Below is a small trained network, with its code and all its weights. Each question gives an input and a class and asks what happens when units are switched off, that is, made to give their printed mean instead of their output.

import numpy as np


def w(rows, s, z=0):
    codes = np.array(rows[::2]) - 128.0
    scale = np.full(codes.shape[1], s)
    scale[-1] = z or s
    return codes * scale


def norm(h):
    return h / np.sqrt((h * h).mean(-1, keepdims=True) + 1e-5)


def f(y):
    return np.maximum(y, 0)


def log_softmax(a):
    a = a - a.max(-1, keepdims=True)
    return a - np.log(np.exp(a).sum(-1, keepdims=True))


def net(x, mask):
    res = np.array(x, float).reshape(1, 4) / 4 @ E
    u = 0
    for l in range(3):
        y = f(norm(res) @ A[l][:, :-1].T + A[l][:, -1])
        res = res + np.where(mask[u : u + 6], y, B[l][:, -1]) @ B[l][:, :-1]
        u += 6
    return log_softmax(norm(res)[-1] @ U[:, :-1].T + U[:, -1])


A, B = {}, {}
E = w([
[150,190,102,60,137,24,93,172,233,150,46],'x0',
[102,125,149,178,192,130,156,135,86,254,61],'x1',
[90,113,129,144,60,146,124,165,212,144,164],'x2',
[184,129,37,155,104,68,93,140,108,168,230],'x3',
],0.002)
A[0] = w([
[143,134,103,80,146,130,126,102,165,2,116,83],'L0N0',
[91,161,214,57,146,204,163,112,163,111,96,74],'L0N1',
[75,129,125,137,101,145,173,144,223,156,155,2],'L0N2',
[153,181,100,83,207,115,111,94,68,83,89,60],'L0N3',
[81,138,114,123,93,136,88,127,174,177,161,204],'L0N4',
[74,90,165,135,195,98,185,160,122,190,84,84],'L0N5',
],0.0032,0.0019)
B[0] = w([
[130,95,172,100,120,105,159,211,122,137,179,237],'L0N0',
[161,104,135,234,99,72,67,77,98,109,131,250],'L0N1',
[85,60,44,76,189,143,192,135,213,64,128,174],'L0N2',
[111,58,57,165,141,169,190,102,254,126,155,213],'L0N3',
[147,86,130,158,200,116,150,101,47,106,125,239],'L0N4',
[174,137,151,103,123,168,141,227,138,134,191,249],'L0N5',
],0.0043,0.0021)
A[1] = w([
[141,156,98,53,115,65,123,145,232,170,61,113],'L1N0',
[112,39,81,166,145,201,222,105,147,98,113,249],'L1N1',
[139,175,90,70,59,110,98,136,127,147,56,81],'L1N2',
[199,66,127,118,113,81,143,214,45,117,210,198],'L1N3',
[66,155,213,116,149,152,219,113,130,103,17,159],'L1N4',
[83,179,155,73,131,2,98,179,195,130,50,182],'L1N5',
],0.0027,0.0015)
B[1] = w([
[76,156,152,96,136,204,110,37,102,129,142,198],'L1N0',
[86,145,19,13,135,114,97,93,177,118,107,234],'L1N1',
[96,176,196,74,141,176,82,101,80,119,83,138],'L1N2',
[132,131,205,129,120,129,176,95,149,169,28,253],'L1N3',
[120,145,107,136,113,24,81,175,168,86,222,169],'L1N4',
[82,77,95,177,94,195,162,97,4,116,150,206],'L1N5',
],0.0039,0.0041)
A[2] = w([
[96,147,137,90,64,180,72,75,57,131,171,154],'L2N0',
[187,129,82,166,189,44,213,88,91,143,182,180],'L2N1',
[130,92,140,218,119,45,36,70,132,131,107,177],'L2N2',
[164,153,187,41,60,116,111,162,143,37,172,165],'L2N3',
[129,77,190,108,115,114,142,126,111,142,104,253],'L2N4',
[130,172,77,161,167,158,130,254,106,169,129,131],'L2N5',
],0.0038,0.0013)
B[2] = w([
[119,212,159,129,198,167,109,113,83,214,29,234],'L2N0',
[59,95,149,135,123,127,74,185,154,18,160,253],'L2N1',
[141,244,87,164,71,57,22,142,123,76,122,186],'L2N2',
[175,123,167,170,217,147,134,197,77,211,179,226],'L2N3',
[192,190,109,132,13,60,161,164,196,149,81,220],'L2N4',
[254,94,225,88,117,155,170,135,134,89,208,182],'L2N5',
],0.004,0.0031)
U = w([
[253,96,248,124,139,143,232,240,102,199,188,117],'0',
[66,209,142,139,148,221,118,32,22,200,41,165],'1',
[69,34,36,101,193,127,146,106,189,66,199,184],'2',
[132,193,141,229,59,36,22,174,111,49,146,123],'3',
[179,170,88,89,45,69,187,63,195,167,58,5],'4',
],0.0068,0.0018)

Each question gives the input, the list of numbers given to net, and the class t.
The units are the neurons (one row each of A and B). Each row of codes is followed by its name. A weight is (code - 128) times the scale printed after its matrix; where a second scale follows, it is the last column's (A, B and U).
mask holds one flag per neuron, layer by layer. A switched-off neuron (its flag False) gives its mean, the last column of its row in B, instead of its output. The means were averaged over made-up inputs and are rounded, as every weight is.
A unit's drop is (log p(t) with every unit on - log p(t) with that unit switched off) / (log p(t) with every unit on - log p(t) with every unit switched off).
The circuit of an input: a set's keep is (log p(t) with only the set's units on - log p(t) with every unit switched off) / (log p(t) with every unit on - log p(t) with every unit switched off). Starting from the 12 units with the biggest drops (on a tie, the unit counted first), units are removed one at a time, each time the one whose removal leaves the highest keep (on an exact tie, the one counted first), for as long as the keep stays at least 0.8.
circuit, biggest first: the units of the circuit, biggest drop first
top k neurons: the k neurons with the biggest drops, biggest first
k most important neurons of layer l: the k neurons of layer l with the biggest drops, biggest first
input [2,-1,7,-8], class 3: top neuron => L0N1
input [5,5,-3,7], class 3: 2 most important neurons of layer 2 => L2N1, L2N3
input [-8,0,-4,8], class 1: top 4 neurons => L2N0, L0N1, L1N4, L0N4
input [8,8,-8,7], class 0: top 2 neurons => L0N1, L2N5
input [2,2,2,-2], class 4: top 3 neurons => L0N5, L0N1, L0N2
input [-4,-5,-7,-8], class 3: 3 most important neurons of layer 0 => L0N1, L0N5, L0N2
input [-7,-3,0,7], class 1: circuit, biggest first => L2N0, L1N3
input [5,-6,2,5], class 0: top 3 neurons => L0N1, L2N3, L0N0
input [8,-7,7,-2], class 1: circuit, biggest first => L1N0, L1N5, L0N3, L2N0
input [1,2,5,5], class 2: top 3 neurons => L0N2, L0N1, L1N1
input [-2,4,-5,-5], class 2: circuit, biggest first => L0N3, L1N1, L1N4
input [-3,2,0,2], class 4: circuit, biggest first => L1N3, L2N4, L2N3
input [3,-1,-8,-7], class 2: top 2 neurons => L0N3, L1N1
input [6,-2,-6,-1], class 1: circuit, biggest first => L1N5
input [6,1,4,-5], class 1: top 2 neurons => L1N5, L1N0
input [1,8,8,-8], class 0: top 2 neurons => L0N5, L2N5
input [2,5,-7,5], class 2: top 2 neurons => L0N3, L2N1
input [5,-7,8,-6], class 2: top 2 neurons => L0N2, L0N5
input [6,-5,-1,5], class 1: top 2 neurons => L1N0, L1N5
input [-2,8,0,-2], class 0: circuit, biggest first => L0N5
input [-6,-3,3,-8], class 3: top 3 neurons => L0N1, L2N2, L1N0
input [-3,8,8,-7], class 0: 3 most important neurons of layer 2 => L2N5, L2N1, L2N2
input [-5,-3,-4,-7], class 3: 3 most important neurons of layer 1 => L1N0, L1N4, L1N5
input [1,3,5,-5], class 2: 2 most important neurons of layer 1 => L1N1, L1N3
input [-6,4,7,3], class 2: 3 most important neurons of layer 0 => L0N2, L0N4, L0N1
input [0,6,-8,-2], class 2: 2 most important neurons of layer 0 => L0N3, L0N0
